Known rows, with every step that occurs
u-h-s-q: [ 1.159 -0.067  1.151  2.298 -4.675  0.962  0.597 -0.979  0.849  1.166
 -0.849 -1.622 -0.497  2.572 -1.329  1.655  2.017 -1.027 -1.545 -0.690
  0.199 -3.075]
d-u-h-g-q-s: [ 1.152  0.209  1.528  4.615  3.370 -0.451  2.113 -0.265 -0.962  0.285
 -0.830  3.704 -0.902 -2.226 -3.207  0.465 -0.270  0.041 -1.105  0.076
 -0.741 -1.159]
d-h: [ 1.100  2.861  2.603 -4.827 -3.847  1.397 -0.901 -1.405 -0.240 -2.443
  1.443 -1.366  0.338  2.749 -0.320  2.095  0.384 -1.723 -2.899  0.437
  2.996 -4.184]
d-u-h: [-2.371  0.435 -2.717 -0.854 -0.826  1.568 -0.073 -2.886 -0.458  1.156
  1.865 -1.431  1.980  2.331 -2.135  2.603 -0.342 -0.318 -1.121 -0.014
  0.983 -4.313]
s-q-g-d-h: [ 2.927  1.813  4.734 -4.412 -1.799 -0.062  2.483 -0.132 -0.358 -1.027
 -0.569 -2.762 -0.690  2.676  0.656 -0.128 -2.903 -0.579 -4.923  0.565
  1.363 -1.644]
g-q-s-u: [ 0.606 -1.032 -2.628  5.562 -1.216 -0.075  0.141  0.749 -0.178  1.746
 -1.634  2.282 -3.056 -0.445 -3.427  1.788  2.043  0.427  1.655  0.328
 -1.182 -0.684]
q-g-d-h-u: [ 2.517  2.105  3.762 -3.190  1.941  0.242  1.375 -2.131 -0.645 -1.932
  0.385 -1.392 -0.136  1.351 -1.354  0.332 -3.169 -0.035 -3.609  0.718
  3.191 -1.137]
s-q-d-u: [ 0.966  0.755 -0.832  2.638  0.056  0.522 -1.182 -1.857 -0.103  0.436
  0.275 -0.321 -0.884  1.757 -1.255  0.932  0.273  0.930 -1.876  0.653
  1.040 -0.792]
u-h: [-1.960  0.124 -0.721 -2.450 -3.029  1.313  1.340 -1.511 -0.163 -0.003
  0.848 -1.362  1.148  2.842 -1.749  2.948  1.339 -0.924 -1.066 -0.377
 -0.745 -6.197]
q-g-d-h: [ 2.575  2.119  5.028 -6.367 -0.954  0.020  2.303 -0.333 -0.842 -2.315
  0.059 -2.585  0.036  2.019  0.393  0.438 -2.443 -1.050 -4.404  0.712
  2.302 -2.718]
u-h-g: [-1.294  2.879  3.286 -2.768 -0.854  2.166  2.763 -2.214 -0.835 -1.299
  0.281  1.675  3.368  0.210 -3.139  1.347 -0.104 -2.256 -1.185 -2.343
 -1.785 -4.822]
g-q: [ 1.385  0.687  0.561  1.056 -2.796 -0.005 -0.239  0.031 -0.412 -1.476
 -0.067 -0.206 -1.871  1.033 -1.966  1.913  0.149 -0.800  1.123  2.436
 -0.638 -2.628]
g-d: [ 1.195 -0.442  2.128 -4.541 -2.189 -0.116  2.063  0.805 -0.400 -0.828
  0.356 -2.641 -0.565  3.075 -0.626  1.301 -0.276 -1.467 -2.930  1.436
 -0.481 -3.911]
s-q-d: [ 1.694  0.108  1.731  1.304 -2.699 -0.115  0.990 -0.064  0.239 -0.943
 -1.469 -0.303 -2.113  2.601 -0.288  1.352  2.354  0.562 -2.185  0.135
 -1.533 -2.599]
h-g-q-d: [ 2.476  2.447  3.804  0.550  0.533 -0.218  2.683 -0.201 -1.212 -3.483
 -1.431  1.852 -0.165 -0.558 -1.294  1.739  0.182 -0.303 -0.508  1.341
 -1.854 -1.596]
g-q-s: [ 2.127 -1.339  1.684  4.020  0.348 -1.337  0.501  1.506 -0.356 -0.663
 -1.231  2.499 -3.897 -0.924 -2.448  0.685  2.349  0.260 -0.611  1.003
 -0.417 -2.513]
g-d-u-h-s: [ 0.828  0.400  0.536 -1.538 -0.309  0.761  1.129 -1.810 -0.482  0.128
  1.005 -2.643  2.224  1.654 -1.265  2.783  0.439 -1.324 -1.964  0.733
  3.236 -3.076]
g-q-d-h-u: [ 2.802  2.672  2.098 -0.123  1.174  0.153  0.433 -2.297 -0.448 -2.839
  0.344 -0.271 -0.556  1.459 -0.679  2.445 -1.699  0.567 -2.355  2.287
  2.789 -0.714]
s-u: [-1.048  0.638 -2.855  0.607 -4.223  1.866 -1.219 -1.050 -0.101  1.094
 -0.198  0.130 -0.499  1.678 -3.338  2.297  2.096 -0.905  1.858 -0.812
 -0.389 -2.598]
h-g-q: [ 1.647  2.874  3.402  0.694 -0.989  0.710  1.342 -0.608 -0.995 -2.326
 -0.515  2.084  0.119 -0.915 -3.079  0.868 -1.185 -1.810  0.832  0.987
 -1.674 -1.820]
g-d-h: [ 2.020  1.901  3.207 -6.798 -2.979  0.447  1.702 -0.150 -0.340 -1.779
  1.256 -3.390  0.518  3.759  1.051  1.912 -1.771 -1.758 -4.945  1.786
  2.245 -3.392]
g-d-h-s: [ 3.814  2.231  4.916 -5.030 -2.723  0.529  0.905 -0.413 -0.309 -2.762
  0.567 -2.956  0.892  2.104  0.380  2.327  0.641 -2.439 -3.657  1.331
  4.771 -2.754]

Rows
[ 0.691  1.020 -1.156  1.412 -3.872  1.784 -1.421 -1.192 -0.009  0.264
 -0.576  0.023 -0.020  0.668 -3.361  2.597  3.297 -1.533  2.196 -0.813
  1.858 -1.879] | h-s-u
[-1.178 -0.171 -0.733 -2.120  1.577  0.513  2.474 -1.984 -0.986  1.324
  0.762 -2.420  1.762  1.772 -1.619  1.310 -2.570  0.300 -2.411  0.218
  0.351 -3.125] | q-g-d-u-h
[ 2.065  1.077  0.217  3.012  0.245  0.432 -1.355 -1.951 -0.172 -0.116
 -0.074 -0.478 -0.551  1.079 -1.243  1.100  1.026  0.499 -1.810  0.605
  2.464 -0.321] | h-s-q-d-u
[ 0.105  0.153  1.937 -1.943  0.942  0.352  5.691  0.280 -0.838  1.223
 -0.996  0.418  1.660  0.717 -1.940  1.076 -1.506 -1.190 -3.051 -0.897
 -2.801 -2.379] | q-s-u-h-g-d
[-2.881 -0.107 -4.005 -0.243 -3.854  1.884  1.227 -1.781 -0.107  2.133
  0.279 -1.164  1.441  2.775 -2.524  3.620  1.067 -0.458  0.768 -0.810
 -1.455 -4.479] | s-u-h
[ 0.126  2.604  0.806  1.483  0.687  1.057  1.980 -1.964 -1.035 -0.553
  0.276  1.258  1.957 -0.482 -2.912  1.565 -2.914 -1.078  0.302  1.075
 -1.408 -1.341] | d-u-h-g-q
[-0.915 -0.551 -1.006 -0.166  0.644  0.420  2.633 -1.837 -0.413  2.518
  0.181 -2.711  1.054  2.370 -1.284  0.596 -3.011  0.665 -2.858  0.169
 -0.510 -2.087] | s-q-g-d-u-h
[ 1.403  1.104 -1.000  2.118  1.509 -0.069 -0.823 -1.546 -0.932 -1.079
  0.445 -0.005 -0.604  0.569 -1.372  1.964 -0.606  0.833 -0.387  2.488
  1.459 -0.517] | g-q-d-u
[ 3.342 -0.295  5.083 -1.036 -0.569 -0.769  3.019  0.691 -0.416 -0.297
 -2.168 -2.034 -1.857  0.973 -1.105 -1.186 -0.865 -0.417 -2.806 -0.122
 -0.143 -1.292] | h-s-q-g-d
[-2.161 -1.411 -3.335  1.927 -1.833  0.911  1.815 -0.783 -0.015  2.601
 -0.599  0.628 -0.035  1.486 -2.756  2.890  2.171  0.240 -0.104 -1.406
 -1.518 -3.889] | q-s-u-h
[ 3.071  3.027  4.485 -3.367 -3.467  1.258 -1.267 -1.420 -0.199 -3.286
  0.803 -1.398  0.699  1.226 -0.691  2.435  2.319 -2.388 -2.078  0.184
  5.497 -3.421] | d-h-s
[ 1.734  0.615  4.126  2.230 -1.128  0.356  1.133 -1.242 -0.209 -0.192
 -2.309 -0.138 -1.258 -0.340 -2.625 -0.872  1.097  0.160 -0.604 -2.229
  0.347 -2.269] | u-h-s-q-g
[ 2.886  1.692  3.556 -1.308  1.092  0.157  1.553 -1.939 -0.041 -0.659
 -0.200 -1.612 -1.014  1.993 -1.038 -0.213 -3.582  0.307 -4.189  0.534
  2.277 -0.139] | s-q-g-d-h-u
[ 0.827  1.969  0.730  1.699  0.242  0.269  3.846 -0.724 -1.088 -1.303
 -1.760  1.348  0.934  0.007 -1.468  2.966 -0.480  0.263  0.337  1.101
 -2.975 -1.155] | s-u-h-g-q-d
[ 2.595  2.376 -0.318  1.283 -2.945  0.881  0.074 -0.942 -0.367 -0.859
 -1.013 -0.767  0.181  0.893 -1.001  3.651  1.184 -0.683  0.680  1.438
  2.603  0.008] | g-q-d-h-s-u
[ 2.238 -0.544  4.043 -1.584 -0.743 -0.724  3.179  0.769 -0.370  0.152
 -1.854 -1.971 -2.097  1.627 -1.113 -1.473 -1.667 -0.059 -2.875 -0.009
 -1.559 -1.744] | s-q-g-d
[ 2.348  4.821  6.134 -2.543 -1.115  1.494  2.348 -1.632 -0.633 -2.796
 -0.621  1.599  1.769  0.701 -0.756  0.592 -0.888 -1.608 -3.774 -1.280
 -0.100 -1.673] | s-q-d-h-g
[ 1.411  2.094  2.882  0.339  0.710 -0.104  3.943 -0.628 -1.220 -2.659
 -1.335  1.217  0.853  0.039 -0.932  2.537 -0.398 -0.018 -0.849  1.324
 -2.508 -2.236] | u-h-g-q-d
[ 1.339  0.048  2.790  3.604  1.934 -0.630  2.989  0.631 -0.811 -0.462
 -1.423  3.752 -1.274 -1.874 -2.933  0.592  0.771 -0.232 -1.122 -0.236
 -1.897 -2.361] | u-h-g-q-s
[-0.620  2.792  1.716  0.506  1.078  1.757  2.763 -2.860 -0.726  0.158
 -0.152  1.421  3.106  0.391 -2.387  0.885 -1.544 -0.573 -2.284 -1.720
 -1.643 -1.946] | s-q-d-u-h-g
[ 2.139  1.895  2.431 -3.553  0.370  0.565  0.882 -1.965 -0.173 -1.601
  1.344 -1.956  0.183  2.775 -0.775  1.618 -2.602 -0.694 -4.020  1.523
  3.114 -1.682] | g-d-h-u
[ 1.020  0.552  1.185 -1.629  2.504  0.043  0.320 -1.355 -1.123  0.027
  0.487 -1.366 -0.161  0.428 -2.240 -0.709 -2.375  0.046 -1.989  0.528
  1.985 -1.031] | q-g-d-u
[ 1.935  1.777 -0.046 -1.827 -3.710  1.323  0.376 -0.777 -0.169  0.110
 -0.193 -2.016  0.774  2.055 -1.149  2.979  0.678 -1.729 -0.787  0.552
  3.075 -0.998] | g-d-h-s-u
[ 1.406  1.718  4.862 -4.895 -0.455  0.621  3.720  0.099 -0.956 -1.528
 -0.091 -0.366  1.438  1.166 -1.669  0.150 -1.557 -2.414 -3.119 -0.139
 -1.476 -2.999] | h-g-d
[ 2.774  1.015  5.039  2.293 -1.226  0.226 -0.110 -0.852 -0.201 -0.921
 -2.493  0.550 -2.317 -0.830 -2.997 -1.668  1.597 -0.137 -0.211 -2.157
  0.932 -1.610] | h-s-q-g
[-1.606  0.287 -2.048 -0.709  0.491  0.934  1.107 -2.586 -0.714  0.366
  1.191 -1.286  1.897  2.222 -1.156  3.171  0.037  0.629 -1.817  0.432
  0.510 -3.888] | q-d-u-h
[ 0.557  1.240 -0.560  0.249  1.214  0.661 -1.396 -2.097 -0.798 -1.212
  0.966  0.005  0.016  1.024 -1.638  1.587  0.883  0.473 -1.269  0.823
  2.155 -2.001] | q-d-u
[-1.647 -0.328 -2.200 -2.473 -0.124  0.832  1.984 -1.830 -0.553  1.669
  1.674 -2.976  2.115  3.210 -0.995  2.507 -2.006 -0.343 -2.760  1.161
  0.348 -3.730] | g-d-u-h
[ 1.464  2.660  1.845 -1.982 -0.444  1.340 -1.270 -2.982 -0.094 -2.025
  1.454 -0.409  0.077  1.882 -1.915  1.689 -0.859 -0.629 -2.418  0.387
  3.774 -2.314] | d-h-u
[ 1.507  0.919  2.774  3.207  0.279  0.562  0.357 -2.187 -0.382  0.574
 -1.741 -0.143 -0.829 -0.701 -2.917 -1.088  0.049  0.522 -0.637 -1.938
  1.503 -1.026] | d-u-h-s-q-g
[ 0.540  0.654  1.803 -1.422 -2.857  1.200  0.561 -1.528 -0.256 -1.296
  0.368 -1.398  1.451  1.298 -1.867  3.121  3.078 -1.745 -0.576 -0.433
  2.328 -5.058] | u-h-s
